Below is a small trained network, with its code and all its weights. Each question gives an input and a target symbol and asks what happens when units are switched off, that is, made to give their printed mean instead of their output.

import numpy as np


def w(rows, s, z=0):
    codes = np.array(rows[::2]) - 128.0
    scale = np.full(codes.shape[1], s)
    scale[-1] = z or s
    return codes * scale


def f(y):
    return y / 2 * (1 + np.tanh(0.7978845608 * (y + 0.044715 * y**3)))


def softmax(a):
    e = np.exp(a - a.max(-1, keepdims=True))
    return e / e.sum(-1, keepdims=True)


def log_softmax(a):
    a = a - a.max(-1, keepdims=True)
    return a - np.log(np.exp(a).sum(-1, keepdims=True))


def net(x, mask):
    ids = ['αβγδεζθλμξπστψω'.index(c) for c in x.split()]
    T = len(ids)
    res = E[ids] + P[:T]
    q, k, v = (res @ M[0].T for M in (Q, K, V))
    z = softmax(np.where(np.tri(T) > 0, q @ k.T / 2**0.5, -1e9)) @ v
    res = res + np.where(mask[0], z, O[0][:, -1]) @ O[0][:, :-1]
    y = f(res @ A[0][:, :-1].T + A[0][:, -1])
    res = res + np.where(mask[1:25], y, B[0][:, -1]) @ B[0][:, :-1]
    return log_softmax(res[-1] @ U[:, :-1].T + U[:, -1])


Q, K, V, O, A, B = {}, {}, {}, {}, {}, {}
E = w([
[136,229,184,105,107,122,204,151,58,128,182],'α',
[145,136,121,125,147,99,175,100,5,133,216],'β',
[188,116,102,85,182,95,81,181,170,141,188],'γ',
[134,156,93,167,20,114,107,75,191,114,130],'δ',
[110,117,107,12,179,131,125,82,225,115,141],'ε',
[149,57,150,158,155,111,112,191,140,70,71],'ζ',
[78,82,111,248,135,66,138,55,116,115,108],'θ',
[119,118,40,92,231,138,117,87,188,138,164],'λ',
[175,31,35,202,66,139,126,85,124,106,178],'μ',
[170,145,35,167,111,229,135,97,64,36,218],'ξ',
[91,137,119,231,100,82,206,90,43,131,89],'π',
[222,165,117,118,11,199,138,150,117,138,79],'σ',
[158,119,231,130,138,154,168,74,124,203,45],'τ',
[167,111,143,168,190,227,209,175,90,192,148],'ψ',
[63,177,52,88,144,174,191,139,101,148,47],'ω',
],0.016)
P = w([
[109,106,94,90,73,88,11,94,90,202,192],'0',
[144,126,116,128,101,87,157,107,137,95,139],'1',
[156,140,128,123,114,101,188,102,141,76,131],'2',
[108,84,125,140,120,123,171,124,120,96,102],'3',
[108,72,128,134,127,154,169,128,123,97,85],'4',
[117,74,125,143,120,166,186,113,132,94,88],'5',
[120,61,131,136,121,195,187,105,119,91,74],'6',
],0.012)
Q[0] = w([
[208,132,54,93,76,179,1,172,230,139,166],'h0',
[25,64,185,70,226,111,98,229,108,109,100],'h0',
],0.008)
K[0] = w([
[131,150,164,105,125,28,71,142,98,135,211],'h0',
[163,132,137,114,146,84,195,166,178,12,110],'h0',
],0.011)
V[0] = w([
[133,60,110,233,135,117,69,22,102,28,164],'h0',
[20,157,104,107,70,97,129,25,255,138,58],'h0',
],0.0077)
O[0] = w([
[60,64,187,64,102,89,172,188,123,108,136,255],'h0',
[75,211,61,81,101,183,171,128,248,202,123,168],'h0',
],0.015,0.0024)
A[0] = w([
[133,157,115,190,186,140,189,63,92,117,47,171],'n0',
[86,130,130,130,165,84,172,71,117,126,209,179],'n1',
[71,141,81,68,51,128,202,150,157,146,173,88],'n2',
[180,142,91,78,120,165,102,88,193,170,179,220],'n3',
[64,93,176,99,64,133,181,222,156,60,158,163],'n4',
[159,70,239,149,105,107,99,147,108,59,130,112],'n5',
[132,121,89,110,74,144,109,57,92,175,155,147],'n6',
[155,133,156,213,91,95,139,134,64,94,88,157],'n7',
[171,147,89,171,185,154,176,127,166,213,132,120],'n8',
[185,104,98,63,161,126,139,141,201,117,144,127],'n9',
[110,110,132,171,73,113,184,122,101,99,171,191],'n10',
[196,181,137,208,72,127,80,94,120,130,133,58],'n11',
[123,128,200,155,102,78,105,91,153,180,82,181],'n12',
[108,124,100,67,255,131,73,141,183,125,120,157],'n13',
[75,112,109,179,105,89,58,131,187,111,87,189],'n14',
[124,106,156,124,191,86,119,96,133,73,28,90],'n15',
[105,170,83,168,163,160,133,184,166,209,130,42],'n16',
[129,115,89,125,129,100,164,73,133,97,170,161],'n17',
[134,189,144,55,152,145,120,141,110,150,172,174],'n18',
[153,98,244,115,254,75,63,151,86,108,115,57],'n19',
[79,146,91,96,156,167,165,178,207,209,160,3],'n20',
[30,95,156,98,136,79,172,189,75,65,70,123],'n21',
[97,76,210,62,213,138,118,159,176,151,141,106],'n22',
[133,133,40,148,33,126,188,135,130,98,162,178],'n23',
],0.0083,0.0071)
B[0] = w([
[196,41,104,133,139,134,114,143,191,205,211,189],'n0',
[154,145,158,116,83,140,93,164,146,120,111,160],'n1',
[9,119,188,203,162,156,146,90,103,143,136,237],'n2',
[131,145,113,111,151,86,222,236,93,127,139,217],'n3',
[155,72,88,91,88,91,106,94,134,112,221,251],'n4',
[35,123,152,144,254,94,101,168,73,85,115,232],'n5',
[131,199,175,123,117,124,133,141,107,148,103,169],'n6',
[140,222,116,156,76,212,108,100,108,122,139,206],'n7',
[84,133,112,114,207,72,145,115,110,118,103,186],'n8',
[96,136,78,204,142,102,79,96,118,79,164,159],'n9',
[175,133,167,119,90,196,179,138,124,170,17,199],'n10',
[126,54,123,192,199,114,107,101,177,173,229,168],'n11',
[163,138,122,153,144,74,210,176,140,50,46,144],'n12',
[241,56,106,166,48,59,209,100,97,56,123,151],'n13',
[234,96,139,83,109,173,100,167,95,159,130,154],'n14',
[88,135,58,130,97,125,149,179,139,127,177,152],'n15',
[139,72,144,120,176,80,58,43,58,100,161,178],'n16',
[112,123,140,112,115,130,97,175,137,125,104,160],'n17',
[205,129,128,101,94,108,99,129,178,134,106,150],'n18',
[84,140,48,130,30,96,195,140,220,152,110,194],'n19',
[160,110,91,136,107,172,9,170,100,85,148,213],'n20',
[190,144,105,130,137,78,80,70,161,198,131,225],'n21',
[151,168,179,235,173,185,137,227,230,94,74,167],'n22',
[143,149,171,60,136,141,148,110,101,145,51,221],'n23',
],0.007,0.018)
U = w([
[154,143,151,165,157,113,18,27,129,118,197,3],'α',
[98,129,117,158,100,92,149,123,68,72,77,23],'β',
[127,139,241,170,181,155,92,159,102,70,64,231],'γ',
[75,130,120,107,132,160,115,143,112,131,200,119],'δ',
[71,176,158,133,197,144,114,177,117,120,64,132],'ε',
[176,112,155,46,122,122,102,120,76,59,81,160],'ζ',
[117,118,85,129,87,131,82,75,197,159,162,69],'θ',
[104,137,140,91,68,168,193,194,143,114,80,128],'λ',
[119,87,216,126,190,97,146,136,120,128,181,70],'μ',
[175,109,59,95,107,75,117,196,166,69,215,195],'ξ',
[117,115,111,103,83,84,190,2,112,144,128,150],'π',
[235,153,87,90,41,171,111,163,135,168,126,160],'σ',
[139,152,162,112,176,115,222,203,157,153,17,109],'τ',
[105,118,98,227,149,132,189,162,139,93,148,122],'ψ',
[137,119,77,109,217,111,106,89,142,188,199,87],'ω',
],0.0076,0.0032)

Each question gives the input, a string of symbols that net reads in full, and the target symbol t.
The units are the heads (2 rows each of Q, K, V and O) and the neurons (one row each of A and B). Each row of codes is followed by its name. A weight is (code - 128) times the scale printed after its matrix; where a second scale follows, it is the last column's (O, A, B and U).
mask holds one flag per unit, heads first, then neurons. A switched-off unit (its flag False) gives its mean, the last column of its rows in O or B, instead of its output. The means were averaged over made-up inputs and are rounded, as every weight is.
A unit's drop is (log p(t) with every unit on - log p(t) with that unit switched off) / (log p(t) with every unit on - log p(t) with every unit switched off).
The circuit of an input: a set's keep is (log p(t) with only the set's units on - log p(t) with every unit switched off) / (log p(t) with every unit on - log p(t) with every unit switched off). Starting from the 12 units with the biggest drops (on a tie, the unit counted first), units are removed one at a time, each time the one whose removal leaves the highest keep (on an exact tie, the one counted first), for as long as the keep stays at least 0.8.
circuit, biggest first: the units of the circuit, biggest drop first
unit that matters most: the unit with the biggest drop
k most important neurons: the k neurons with the biggest drops, biggest first
drop of u: that unit's drop, to one decimal
input α γ σ σ δ μ δ, target α: circuit, biggest first : h0
input ψ ω σ β β δ, target ψ: 4 most important neurons : n19, n5, n11, n15
input ξ δ ζ σ, target ξ: circuit, biggest first : n4, h0
input σ δ β σ γ ζ γ, target ψ: circuit, biggest first : n19, n5, h0, n22
input σ β σ α, target σ: circuit, biggest first : n5, h0
input δ ψ δ, target δ: 4 most important neurons : n2, n20, n4, n3
input ε τ ζ ε θ, target θ: circuit, biggest first : h0, n21, n3
input ε β δ ζ, target ξ: circuit, biggest first : n4, n2
input ξ α δ β μ, target ξ: 3 most important neurons : n4, n19, n5
input ξ δ ε θ γ α, target θ: 3 most important neurons : n4, n2, n21
input μ γ σ λ σ, target μ: 4 most important neurons : n4, n5, n22, n2
input ξ α π δ ξ, target ξ: circuit, biggest first : h0, n4
input τ ψ σ α, target ψ: circuit, biggest first : h0, n19, n23
input τ α β ξ δ π, target π: circuit, biggest first : h0, n21, n20
input α ω σ σ ζ λ, target ξ: circuit, biggest first : n2, n13
input σ ξ θ γ μ ω β, target ω: circuit, biggest first : h0, n8
input σ δ σ μ ε ζ, target ξ: unit that matters most : n2
input δ τ σ, target δ: circuit, biggest first : h0, n2, n20
input λ σ γ ξ δ σ, target λ: 2 most important neurons : n21, n5
input δ σ μ γ θ μ μ, target δ: 2 most important neurons : n2, n20
input δ ψ δ μ ω ω, target ω: 2 most important neurons : n0, n16
input γ θ ξ θ π λ μ, target γ: circuit, biggest first : h0, n4
input δ ψ α σ δ τ β, target τ: 2 most important neurons : n4, n20
input τ ω ψ, target ω: most important neuron : n0
input μ ξ α μ, target μ: 2 most important neurons : n4, n5
input γ λ β σ β ψ β, target ψ: 2 most important neurons : n19, n5
input α γ ψ α τ σ, target α: 2 most important neurons : n11, n3
input ω μ δ δ, target ω: most important neuron : n11
input ω ω σ σ, target ω: drop of h0 : 1.8
input α ω θ λ ζ π ε, target ξ: drop of n4 : 0.3
